[ 18  56 -32  -9  20 -31   2  -1 -13 -51  22  -2 -83 -36 -33   2  22 -29
  21  42 -44 -35  13  -9 -17  31 -40  -4  68   5 -40 -54 -68  15  33  13
 -74 -45]  6
[ 35  46 -36  -3  28  18  -5  18 -32 -59 -32  31 -10  28   1  47  16 -70
 -28 -14  45  13  60  57   1   7  -3 -27 -25 -30  38 -17 -52   0  49  15
 -44  -3]  3
[  4 -59  -3  -6 -17 -38 -15 -15  57  29  47  11 -59 -12 -18 -24 -40 -12
  18  13 -50  -4  -7 -55 -16 -33  -4  35  84  58 -68 -46  -1 -12  13  -6
 -31 -80]  9
[ 20  51  -3   8 -29 -39  -1 -17 -33 -47  39 -59 -39 -34   4  14 -24  15
  10  16   0 -47 -40 -13   5  62  -5  -3  51   0  11  -5  13   4 -55  14
 -18 -11]  1
[ 11  44 -33  -6  26  -9  16  11 -20 -56   5  20 -52 -20 -26  10  25 -50
   4  19 -37 -12  37  10 -15  26 -35 -17  32  -4 -23 -38 -69  12  49  12
 -57 -38]  6
[ 24  57 -18  21  -8   1   5   2 -82 -47  -5 -25 -10   7   9  43  -1 -35
   7 -27  29 -79  32  19  14  36  -4 -23  -6 -23  48  -1 -14   2 -23   7
 -42   2]  5
[-11 -54  -9  -3 -15   0   3   2   1  43  25 -32  -6  10 -23  24 -24  25
  19 -38 -39 -10  13 -27 -27 -20  12  18  21  33   4 -10   5 -25 -25 -41
   1 -35]  0
[  0   1 -19  -3  10  37  21  20  10 -26  -3  28  -3   0 -21  44  24 -38
  11   4 -11  28  49  16 -11  24  -5  -4 -11   5 -13 -27 -22   4  55 -16
 -17 -28]  6
[ 12  65   9   4 -21   9  -5  -8 -66 -37   4 -41  -3 -18  11  51 -13   7
  -1 -18  31 -54 -13  -7   6  38   8 -11   4  -8  73  12   9 -14 -48 -16
  -4  14]  0
[ 36 -26  -9  -8   0   9  11   1  12  -1 -10  21 -11  31   9  20 -21 -17
 -15 -17  22  21  36  14  -6 -11  19   2  14   7  11 -10  -6 -17  -1   9
  -3 -22]  3
[ 27 -36   3 -20 -27 -37  -7 -21  44  13  46 -13 -80 -16 -16  -4 -31  27
  21  21 -44  -3 -26 -57  -9 -10  14  32  85  46 -45 -57   0  -5 -37   3
 -10 -72]  3
[ 61  -8  16   7  -5  23  33 -17  -8   0  20  -4  18  50  30  -2 -44  17
 -26  11  51   2 -11  -3  14  29  41  11  27   8  27  -3  76 -46 -68  -3
  32  -5]  6
[ 24   7 -33  -9  29  10   8  16   0 -40  -2  38   3  24 -13 -11   0 -46
 -16 -11  20   0  43  20  -7  -3   6   6 -23   3 -12 -34 -33   7  32  -3
 -25 -31]  8
[ 28  -8 -44  -1   8 -16 -19  10  11 -45  12   7 -29  31 -16 -25 -16 -36
 -11   5  -4   4  41  35 -12   2 -10 -17  31  12 -12 -23 -32 -12  17  20
 -51 -63]  1
[-20 -49  28  -8 -20   3  14 -33  47  17  55 -22 -53 -18  -4   8 -13  27
  17   7 -54  -6 -11 -44 -22  22   4  33  31  49 -45 -40  26  -1 -20 -12
   5 -53]  4
[  9  13  -5  -8  -9   3  14   5  20 -25  27   3 -38  -1 -17  16   3  -8
  10  25 -24  -2   0 -18  -6  26  -7   7  44  15 -29 -38  -2  -8  12  -8
 -16 -36]  6
[ 16  15  -3   6   5   8  11 -10 -10 -42  18  14 -31  13  -1  17  -2 -27
 -12  -2  20 -20  21  26   3  31 -12  -1  -2   4  10 -22  -6  -4   0  12
 -30 -14]  4
[  8  37   3   2  -6 -51 -14  -7  -1 -57  20 -12 -85 -42 -23  17  21 -13
  32  43 -52 -62  -7 -32   4  39 -36   1  48  30 -44 -53 -31  33  17  27
 -60 -70]  5
[  4 -13  12  16 -19  13  23   8 -44  -1  -2 -25  16   3   9  47  -9   4
  23 -36  10 -35  29 -13   9  16  14   3 -25  -3  25  12  27   0 -25 -10
   9 -14]  5
[ 52  64   4  26  10  -4  12  -4 -61 -77 -19   9 -12  31  25  31   0 -40
 -17   1  56 -51  20  41  31  56   5 -22 -14 -17  37   1   7   4  -8  32
 -26 -18]  5
[ 18  57 -25   5  12 -16 -15   8  -2 -80  -4   2 -37   5  -2 -11  12 -36
 -24  34  -2  -8   7  38   2  50 -23 -31  25  -1  -8 -16 -36  14  32  34
 -48 -23]  1
[-41 -21   8   0  -5  36   8   2 -28   0   5  -3  29 -22  -4  73  -1 -26
   4 -44 -24   0  39   0 -10  25   6  -1 -61  -8   9  11   6   9  37 -19
   1   3]  9
[-15  24 -12 -22   5 -34 -10  -2  -2 -54  -1  10 -69 -45 -45   2  38 -11
  -5  31 -64 -17  10 -18 -32  39  -9 -19  31  34 -46 -37 -57  30  33   6
 -46 -46]  7
[-12  91  -2  -6 -17  -2 -13   4 -74 -67  -1 -40  -9 -27  -8  72  18 -14
   8  -4  -6 -48  -8   9  -3  48 -13 -12  -5 -10  61  -4 -10   4  -2 -14
 -23  17]  0
[ 24 -23   7 -10 -21 -39   2 -23  11  -3  26 -20 -50  -2 -10 -35 -26  38
  -2  16 -12 -31 -32 -50 -13  14  35  13  73  50 -30 -13  26 -17 -70  -8
  -2 -49]  7
[ -7  -3  -7  -7 -22   1  10  -1   3   4  32 -27  -8 -20 -17   1 -23  13
  12 -16 -27 -28  -7 -52 -11  -7  10  28  23  26 -17 -41   5  -6 -29 -25
  -6  -4]  8
[  72   57  -40   11   14    8   29  -11 -102  -36  -10   -1    9   44
   32  -20  -25  -25  -45  -37   85  -45   19   54    3  -22    9   -9
   35  -26   68   28  -11  -28  -61   23  -42    8]  2
[  -4   47    1  -24  -16  -59  -35  -32   -5  -63   28  -24 -113  -72
  -34  -27   25   20    6   62  -68  -57  -41  -52  -17   42   -3    1
   94   46  -62  -44  -49   32  -13   11  -55  -56]  7
[ 22 -30  -6  12 -16  16  15  -6 -30  40  14  -1  18  25  18   5 -52 -27
  -4 -45  35  -3  14 -13  -3 -17  22   7  33   3  29  20  31 -30 -24 -12
 -11   7]  9
[ 32   1  70  17 -47  -4  15 -37  -1  -7  27 -36 -16  12  34  12 -26  53
  12  24   6 -35 -76 -48  35  64  35  28  38  31   5   1 111  -6 -76   6
  44 -22]  5
[  13 -101   16   -6  -21   22   33    2   57   62   34    1    7   39
  -14  -11  -50   30   21    0  -28   47   -3  -48   -7  -27   36   47
   46   51  -50  -37   65  -35  -25  -22   29  -44]  6
[-18  -1 -28 -10  -7  22  16   4 -27 -16  23 -14  17  -9 -19  55  17  -5
  13 -33 -26   0  31  18 -24  -5  -2  13 -25  11   1 -13   1   2  10 -17
 -16 -35]  2
[-44  15  -9 -11  -7   4  15 -11 -20 -24  27 -32 -26 -62 -34  70  30  17
  23 -12 -80 -18   2 -15 -29  29 -11  27  -8  21 -39 -33 -15  33  25  -9
 -15 -52]  2
[ 18   4 -30  -5   5 -40 -14  -8  10 -15  29  28 -71  -7 -17 -28 -14 -53
  -9  14 -35 -23  13 -17 -14 -17 -26  -2  81  30 -34 -42 -49  -5  31  13
 -72 -62]  9
[ 47  68  13   8 -14   1  20 -27 -38 -54  24  -9 -14  19  32  10 -27  18
 -45  16  52 -38 -42  14  30  38  30  18  35   9  13  -9  53 -18 -62  34
   0 -24]  2
[ 18  51  -4   3  -5  10  22 -12 -20 -46  14   5  -3   8   6  40   3   8
 -32   1  10 -16  -1  24  17  40  18  14   1  10   5 -22  33  -9  -8  18
   2 -37]  2
[ 27  41  17  -4 -10 -17  15 -18  -6 -49  37  -3 -31 -13   0   4 -24   7
 -23  16   5 -47 -46 -32  20  47  16  26  20  23 -22 -47  22   4 -36   9
  -2 -11]  8
[ -9  17 -10   4  -6  -4   3  -7 -29  -8  15  -4  -5 -30   2  41 -12 -38
   8 -19 -12 -33  26  -4 -18  21 -17 -15  -2  -1  13   2 -19   1  14  -7
 -29   3]  9
[-18 -62  28 -17 -41   4  10 -27  15  36  36 -50 -28 -42  -4  56 -22  55
  40 -16 -60  -4 -23 -63 -19   6  33  42  17  38 -24 -24  31   5 -43 -30
  35 -23]  3
[ -7   6 -25  14  30  51  10  14  -5 -36 -27  38   3  14 -10  31  30 -63
 -12 -23  23  20  84  61  -9  21 -17 -19 -52 -19  13  -5 -50  19  71   5
 -37  -9]  4
[ 62  69 -23   8   4   3  -1   6 -35 -64 -23  20 -17  28  18  33 -10 -44
 -37   2  75 -13  26  49  15  22   8 -25   5 -30  54  -6 -32 -11 -13  20
 -23   7]  3
[-22  18  16   5 -10  40   9  -5 -41 -22  -5   2  46 -16  26  83  -8 -34
  -4 -34  28 -28  32  19  -3  49   8 -19 -72 -16  44  32  22  -1  14 -15
  11  33]  9
[-13   7  24  15 -26  43  18  -7 -33  -5   8 -15  52   0  24  94 -21 -19
 -13 -38  39  -9   6  11  11  50  32   8 -58 -15  44  28  61 -11  -8 -23
  31  28]  9
[ 30 -60 -12   5  16  45  18  20  26  21  -8  38  51  74  -5 -19 -35 -17
 -28 -42  46  35  40  17   6 -30  42  25 -30  11  -6 -16  33 -26   6 -16
  16 -14]  8
[ -4 -22 -22  -7  29  27  -1  28  -3 -26 -37  38  16  24 -27   3  33 -37
 -20 -19   3  36  70  39 -27   4  13 -29 -43   3 -10  17 -33  11  54 -11
 -24 -30]  7
[  36   94  -18   25    2  -27    8   -8 -109  -86   -7  -26  -24  -19
   12   45    9  -49   10    2   32  -91   12   27   13   55  -27  -29
   -1  -23   53    1  -34   18  -33   23  -59    5]  5
[ 58  30 -38   6  12   5  26 -13 -80  -9  18 -13  -5  24  16  -3 -38 -25
  -8 -28  57 -46  30  17  -6  15  13 -15  36 -36  57   8 -15 -36 -65  -9
 -21   4]  6
[-11 -52 -23 -11  -4   1   2   7  -7  24  10 -24 -10   9 -24  28  -8   0
  35 -52 -38  -9  40 -14 -30 -32  -2  12  11  29   9 -13 -16 -17   7 -35
 -22 -35]  0
[ 42  34  15  -3 -35 -13  13 -32 -44 -12  21 -36 -35 -21  25  37 -37  20
  -3 -13  28 -43 -28 -22   6  24  20   7  40 -10  46  -2   9 -14 -81  -4
   6  21]  3
[ 35  10  31  19 -30 -16  17  -9  12 -21  18  -7 -25  10  14  16 -20  11
   3  22   6 -32 -18 -26  30  42  13  10  28  29  -7 -24  50  -4 -40  14
   6 -48]  5
[-23  21  19 -16 -38 -11  13 -31 -15  -4  51 -51 -35 -59 -15  35   1  64
  16   7 -69 -37 -48 -48  -8  35   4  35  42  32 -27 -28  33  13 -44   0
   6 -35]  2
[ 37  27 -50  13  11  14  26   4 -72 -10   0 -11  26  34   9  12 -17 -30
 -18 -51  44 -15  38  42 -10 -35   6   4   9 -19  37   9  -7 -21 -21  -2
 -33  -8]  2
[  5   9 -14  -9   8  15   4  19  31 -27   8  24  -8   9 -21   1   3 -20
  -6  -6  -2  -7  23  -9  -4   3   2   6 -16  16 -27 -46 -21   6  30 -11
 -16 -22]  8
[-14  75 -35  -8  10 -24 -20  11 -78 -76 -13 -19 -43 -67 -41  24  39 -35
  19  -2 -16 -58  31   6 -33  35 -34 -49   3 -11  12  10 -85  35  10   0
 -76   3]  7
[ 15 -16  19  26  -6  44  22  19   3  -8 -27  22  35  45  10  41   7 -21
   8 -16  37  15  35  26  30  33  22   0 -48   0  13  10  48   3  23   2
  12 -23]  5
[-39  22 -18 -15  -3  18  23  22 -13 -23  17 -17 -23 -56 -40  65  40 -17
  33  -1 -70   6  31 -27 -22  34 -30  -7  -7  -4 -20 -37 -45  26  47 -22
 -29  -8]  6
[  6 -16   3 -12  -7 -25  -7 -12  14 -16  20  -3 -45 -13 -22 -14   1  20
   0  20 -24 -15 -12 -29 -21  22  21  -2  37  43 -43 -15   4   5 -18  -7
 -13 -45]  7
[-40   2  34   4 -36  34  15 -19 -11   0  27 -47  -9 -56  -4  61   5  33
  25 -11 -27 -24  -4 -31  -6  57   3  18 -21   7   8  -8  26  23 -29 -17
  15  13]  4
[-25 -63  22  -5 -34   3  -5  -2  85  24  31 -15  -8  -3 -16   2 -26  38
  17  27 -51  46 -28 -38  -4  37  21  29  25  51 -62 -30  59   4   7   1
  30 -52]  1
[ -8 -24 -11   6 -26 -31   4   1 -11  -1  23 -33 -47 -36 -35  27   5  -4
  70 -12 -70 -46  17 -47 -10  -3 -23  20  36  36 -25 -43 -14  17  -6 -15
 -44 -62]  5
[ -4  39  11   4 -10  31   8 -10 -73 -53 -28 -30  39 -25  11  66  21   0
  -2 -21  50 -34   4  20   2  77  40 -13 -65 -18  50  46  31  21 -40 -22
  17  35]  7
[  38   61  -40   19   24   -6    4    5 -114  -75  -24   -2    3   17
   11   27   10  -70    3  -31   48  -74   58   57    5   25  -25  -44
  -31  -40   69   21  -48    6  -12   19  -62    4]  5
[ -6  -7 -10 -12 -16 -47 -28 -15  41 -31  40 -32 -79 -37 -31 -25  -6  11
  20  44 -82  -5 -29 -38 -10  25 -18  19  81  44 -72 -58 -15  19  16  19
 -41 -78]  1
[-11 -50   8  14 -10  14   9  10  34  -2 -11  15 -15   6 -19  33  20  -7
  14  -6 -51   0  42  -5   4  19   5  14  -8  33 -44 -27   0  21  46  -4
  -6 -64]  5
[ -7 -65   7   3 -22  48  28  13  22  51  20 -12  54  28  -5   6 -32  26
  -2 -48   8  25   4 -36  -2 -23  44  37 -27  17   0  -9  53 -21 -33 -48
  46  10]  8
[-60 -50 -12  -4  -2  45   3  35   4   8 -19 -18  21  -9 -41  76  34  -9
  34 -61 -68  34  56  -2 -29 -15  -3   8 -53  15  -3  -6 -31  16  70 -50
  -1 -27]  0
[ -16   34   28  -20  -30  -26  -16  -27   26  -47   39  -27 -103  -68
  -20   54    6   23   26   44  -70  -27  -48  -56   -2   44   -1   22
   53   39  -56  -69  -23   27    5    9  -17  -48]  3
[  6  96 -32  12   8  27  -1   1 -94 -80  -5  -7   6 -13  15  44  17 -67
 -20 -22  68 -54  43  54   1  44 -34 -48 -39 -51  89  17 -48   6 -10   8
 -51  58]  4
[-14 -73  -5 -17  -4   4 -14   6  48  26  10   3 -22  26 -31  -2 -10  13
   4 -15 -69  25  20 -27 -30 -31   9  22  33  55 -28 -39   0 -19  27 -25
  -2 -73]  0
[-33 -64  23 -10 -26  35   8  -1  62  33  37  -2 -21   5 -19  10  -4  21
   8  -5 -49  30  15 -29 -16   1  11  30  11  40 -42 -36  27   2  14 -17
   8 -41]  4
[  0  48 -15  -1 -12 -22  11 -26 -52 -41  39 -39 -74 -51  -4   9   2 -12
  22  -7 -21 -75   7 -18 -13  25 -39  -7  44   1  14 -27 -54  11 -37   6
 -62   0]  4
[ 30  33 -29   7   3   3   0  -6 -63 -16  10   6  10  10  19  17 -30 -61
 -24 -39  37 -45  48  28 -11   4  -7 -31   2 -24  54  15 -21 -22 -12  -3
 -42  11]  9
[  7  39 -23 -15 -13 -36  -1 -16 -39 -37  26 -34 -73 -69 -22  68   7 -19
  44   0 -43 -46  13 -21 -25  18 -22   2  31  12  -4 -47 -62  22  -3  -2
 -54 -20]  3
[ 68  70   0  15  -5  16  28 -28 -90 -32   5 -25  15  15  47   9 -48  -7
 -24  -6  91 -58  -6  16  17  42  23 -13  21 -45  79  25  19 -35 -95  -2
   8  46]  6
[-63 -27  21 -14 -25  15   0   5   4   5  21 -43   4 -38 -31  87  19  31
  28 -28 -87   1  -6 -40 -19  29   0  21 -33  31  -5 -21  19  11  18 -45
  22 -20]  0
